Each row has a name. After each piece below comes the name of the row it's from, unless a question asks for something else. Each question is about the rows just above it.

(98): [ 68 151  70  78 181 184  71 151 176 113]
(47): [105 122 138 143 126 121 139 105 108 146]
(38): [162 134 105  95 121 131 103 165 156  86]
(23): [124 121 123 126 131 130 124 122 126 130]
(113): [139 131 118 115 123 126 117 139 136 111]
(65): [151  77  70  78 181 113  71 184 176 151]
Which row holds [151  77  70  78 181 113  71 184 176 151]? | (65)
Which row holds this, read backwards? [156 165 103 131 121] | (38)
Which row holds [113 176 151  71 184] read backwards? | (98)

(115): [109 112 141 108 148 140 113 139 143 113 109 136 144 111 136 114 138 143
 112 142 142 146 145 145 108 120 114 115 139 112 148]
(22): [104 106 149  90 153 142 103 150 150 103  96 146 151 105 148 102 148 149
 101 144 149 148 150 151  99 145 146 149 103 105 149]
(30): [140 139 120 145 114 118 141 119 118 140 142 120 118 139 121 140 120 117
 141 119 117 114 116 115 143 115 114 120 139 139 111]
(141): [114 109 114 110 112 154 113 114 113 175 184  99  83 173  90 168  92  90
 175  94  89  94  86  90 182  95  98  88 175 172  98]
(12): [146 147 109 165 112 116 153 106 110 155 156 110 109 148 101 148 106 111
 153 114 109 114 110 112 154 115 114 113 152 149 118]
(53): [ 88  92 163  73 166 150  90 161 163  88  80 153 167  90 161  93 159 160
  88 157 161 157 164 160  82 156 154 162  88  91 154]
Which row holds [ 99 151 150 148 149 144 101 149 148 102 148] read backwards? | (22)
[153  90] is which row, read backwards? | (22)
Which row holds [113 114 115 154 112 110 114 109 114] read backwards? | (12)
[139 120 114 115] is which row, read backwards? | (30)

(63): [126 124 141 122 140 121]
(121): [184 130  72 112 156 128]
(149): [131 133 105 126 118 122]
(16): [150 111 172 127 175 148]
(58): [147 124 125 124 146 133]
(35): [117 132 123 130 114 124]
(126): [ 99 140 110 132  87 114]
(130): [124 125 147 112 151 134]
(55): [141 126 122 124 140 131]
(66): [116 133 123 130 111 123]
(92): [ 47 139 160 148  59 112]
Which row holds [147 125] read backwards? | (130)
[125 124 147] is which row, read backwards? | (58)
[175 127 172 111 150] is which row, read backwards? | (16)
Which row holds this, read backwards? [156 112  72 130] | (121)
Which row holds this, read backwards? [140 124 122 126 141] | (55)
[112  59 148 160 139] is which row, read backwards? | (92)
Which row holds this, read backwards? [140 124 122 126] | (55)

(155): [ 75  75 188  70]
(127): [194  71  70  74]
(104): [ 76 182 174 184]
(170): [181  76  82  76]
(187): [ 69 189 182 177]
(183): [172 174 179 183]
(75): [ 72 184 182 183]
(32): [188  75  75  78]
(45): [ 74 176 172 175]
[175 172] is which row, read backwards? | (45)
Which row holds [ 75  75 188  70]? | (155)
asked: [188  75  75  78] | (32)
[78 75] is which row, read backwards? | (32)
Which row holds [175 172 176] read backwards? | (45)
[177 182] is which row, read backwards? | (187)
Which row holds [179 174 172] read backwards? | (183)

(6): [112 122 129 127 131 122 107 118 130 132 122 148 125 120 103 116 127 135
 123 131 122 126  93 127 123 101 111 138 117 124 126 128 136 137 150 119
 102 112 123 154 124 123 129 122]
(114): [ 99 109 131 135 129 111 110 118 148 127 119 155 129 117  87 110 132 125
 129 128 118 127  93 101 126 123 120 141 106 116 136 119 143 141 146 125
 110 111 132 153 139 129 143 130]
(49): [143 141 126 116 139 135 114 123  99 141 137 126 115 132 147 136 121 149
 127 132 137 127 135 151 141 118 115 128 145 135 114 141 116 124 137 112
 110 120 106 135 112 112 113 117]
(101): [155 170 122 115 131 147 162 148  86 141 137  96 116 155 174 164 135 139
 131 133 131 144 193 177 117 128 132 106 172 146 112 167 105 134  95 114
 147 154 115 107 103 120 101 112]
(118): [125 130 128 122 133 128 106 118 117 134 126 141 121 123 118 121 123 141
 120 132 127 127 112 130 133 116 108 136 125 143 119 141 116 136 151 117
 100 113 117 150 117 119 122 118]
Which row holds [141 143 119 136 116] read backwards? | (114)
[116 141 114 135 145] is which row, read backwards? | (49)
Which row holds [107 115] read backwards? | (101)
Which row holds this, read backwards? [123 126 101  93 127] | (114)
[137 132] is which row, read backwards? | (49)
Which row holds [124 117 138 111 101 123] read backwards? | (6)

(147): [ 95 157 135 104 140 170 170 146  87 165 160 114 150 112  98 100 141 102
 149 129 134 129  87 152 161 117 169 132 157 148 116 131 126 140 156 114
 132 112 116 148 150 139 156  92]
(131): [132 163 159  78 109 120 152 176  98 150 133 105 128 133 128 116 133 100
 150 149 144 124 110 123 176 168 115 132 142 135 162 172 120 129 154 141
 104 106 105 109 160 109 137 107]
(111): [ 87 165 160 114 148 112  98 100 141 102 149 114 105 142 111 100 126 116
 128 107 141 109 119 123 174 167 108 115 115 185 131 170 119 110 109 126
  94 142 152 131 135 112 100  80]
(37): [143  94 139 150 111  90  77 125 160  81 108 151 123 127 159 155 118 168
 102 130 107 127 154 105  90 134 109 148 115  88 147 114 145 130 118 132
 134 126 138 113 118 132 104 184]
(151): [125  86  92 181 139 126 103  83 156 108 126 156 136 116 135 148 138 154
 102 113 101 134 151 127  68  92 128 135 137 107 112  77 134 128 128 117
 148 135 148 142  97 149 128 162]
(148): [ 88 139 126 138 128 158 136 182  82 146 151 132 168 109 124 131 142 101
 148 155 130 151  90 154 111 108 170 162 156  91 125 106 122 137 160 120
 149  90  95 140 148 157 160 117]
(103): [110 131  80 138 154 175 176 100 122 161 156 124 143 111 103 104 150 115
 136 100 119 132 112 158 123  97 158 116 150 173  83  96 124 117 117 110
 146 132 130 163 103 146 148  88]
(157): [102 110 104 167 136 145 120 134 123 120 130 151 151 107 126 151 128 140
 126 122 110 153 131 142  75  81 158 159 152  88 105  69 136 132 131 122
 160 111 118 154 120 159 146 169]
(78): [115 102 144 150 110 105  88 171 126 103 115 140 138 124 166 155 129 148
 119 142 114 130 137 123  93 110 141 160 134  54 152  88 137 126 154 139
 149  99 100 122 139 142 142 183]
(164): [ 92 112 108 154 151 145 149 148 107 132 155 136 163 108 120 129 158 120
 135 137 110 148 112 151  94  86 163 154 162 109 108  82 131 145 147 130
 163 100 117 152 121 159 168 133]
(142): [118 121  76 151 162 156 153  75 137 145 159 144 128 124  89 103 144 125
 127  98 124 123 133 152 109 116 152 112 138 172  90 111 132 121 104 114
 136 131 155 160  99 134 136  79]
[107 128 116] is which row, read backwards? | (111)
Which row holds this, read backwards? [130 102] | (37)
Which row holds this, read backwards? [142 142 139] | (78)
asked: [118 121  76 151 162 156 153  75 137 145 159 144 128 124  89 103 144 125
 127  98 124 123 133 152 109 116 152 112 138 172  90 111 132 121 104 114
 136 131 155 160  99 134 136  79] | (142)
Which row holds this, read backwards? [149 102 141 100  98 112 150 114 160 165  87] | (147)

(174): [133 152 104 135  80  95  85  92]
(81): [137 116  75 116  76 136 111  90]
(68): [133  80 104 152  95  85 135  87]
(40): [135 114  75 119  77 132 111  96]
(108): [ 80 134 119  73 114 112 135 103]
(5): [134 114  73 119  80 135 112  90]
(19): [124 137 126 168 118 138 110 104]
(8): [133  80 104 152  95  88 135  87]
Which row holds [135  85  95 152 104  80 133] read backwards? | (68)
[110 138 118 168 126 137 124] is which row, read backwards? | (19)
[126 137] is which row, read backwards? | (19)
[112 135  80 119  73 114 134] is which row, read backwards? | (5)

(96): [148 142 188  75  73 128 134 140 122 130 124  65 125 122 165 155 148  71
 163  75 142 139 113 122 154 147 125 180 106 117 175  92 134  85  82 117
 145 103 149 124 119]
(182): [139 128 133 117 156 122 131 120 126 142 110 119  94 128 136 148 110 114
 165 101 136 153 146 131 162 122 146 120 133 135  94 148  95 125 107 135
 126 134 128 146 102]
(136): [148 140 186  76  74 127 129 140 122 125 135 133 138 166 150 144  61  50
 162  84 141 138 105 123 157 144 122 171 111 121 173  95 136  80  79 119
 141 103 154 129 126]
(137): [158 130 184  95  83 133 133 152 113 138 135 133 166 150 138 150  74  66
 164  69 140 131 103 109 150 154 120 163  93 124 167 103 132  82 100 123
 133 111 159 116 116]
(163): [158 131 183  88  81 130 134 140 122 145 122 129 125 167 159 152  71  58
 163  68 137 137 102 111 160 151 126 166  93 116 174 103 123  87  85 121
 141 110 156 120 121]
(166): [148 138 184  81  75 127 135 148 117 125 122 124 130 165 148 155  71  65
 162  71 141 141 111 117 151 147 122 180  96 119 170  94 133  87  95 115
 142 104 150 118 118]
(4): [161 122 183  99  93 126 125 154 113 146 112 132 117 152 143 141  67  78
 166  76 135 126  94 108 155 148 119 152  93 127 164 108 129  77  94 129
 129 104 159 123 126]
(106): [165 126 184  95  96 127 135 153 120 150 116 122 115 159 161 155  69  67
 169  62 133 135 103 108 165 151 122 170  88 120 166 105 117  94  82 132
 138 106 162 127 120]
(18): [155 127 185  83  95 106 129 157 118 144 122 132 138 154 149 145  52  73
 170  66 131 129  97 123 161 141 123 152  86 117 167 100 107  78  81 112
 143 101 144 142 131]
Which row holds this, read backwards? [150 166 138 133 135] | (136)
[ 65  71 155 148 165 130 124 122 125] is which row, read backwards? | (166)
Which row holds this, read backwards? [107 100] | (18)
Which row holds [159 167 125 129 122 145 122 140 134] read backwards? | (163)

(116): [145  47  91 100  86 109  82]
(57): [145 145 143  71 106  88  82]
(11): [163 156 143 104 105 112  78]
(2): [149 141 165 114  86  83 103]
(14): [ 47  91  99  86 105 100 108]
(95): [145 145 143  71 106 100  85]
(7): [147 151 143  47  91  85 106]
Which row holds [147 151 143  47  91  85 106]? | (7)
Which row holds this, read backwards? [ 91  47 143] | (7)
Which row holds [ 86 100  91  47] read backwards? | (116)
Where do [145 145 143  71 106 100  85] appear? | (95)
Which row holds this, read backwards? [86 99 91 47] | (14)
[ 83  86 114 165 141] is which row, read backwards? | (2)

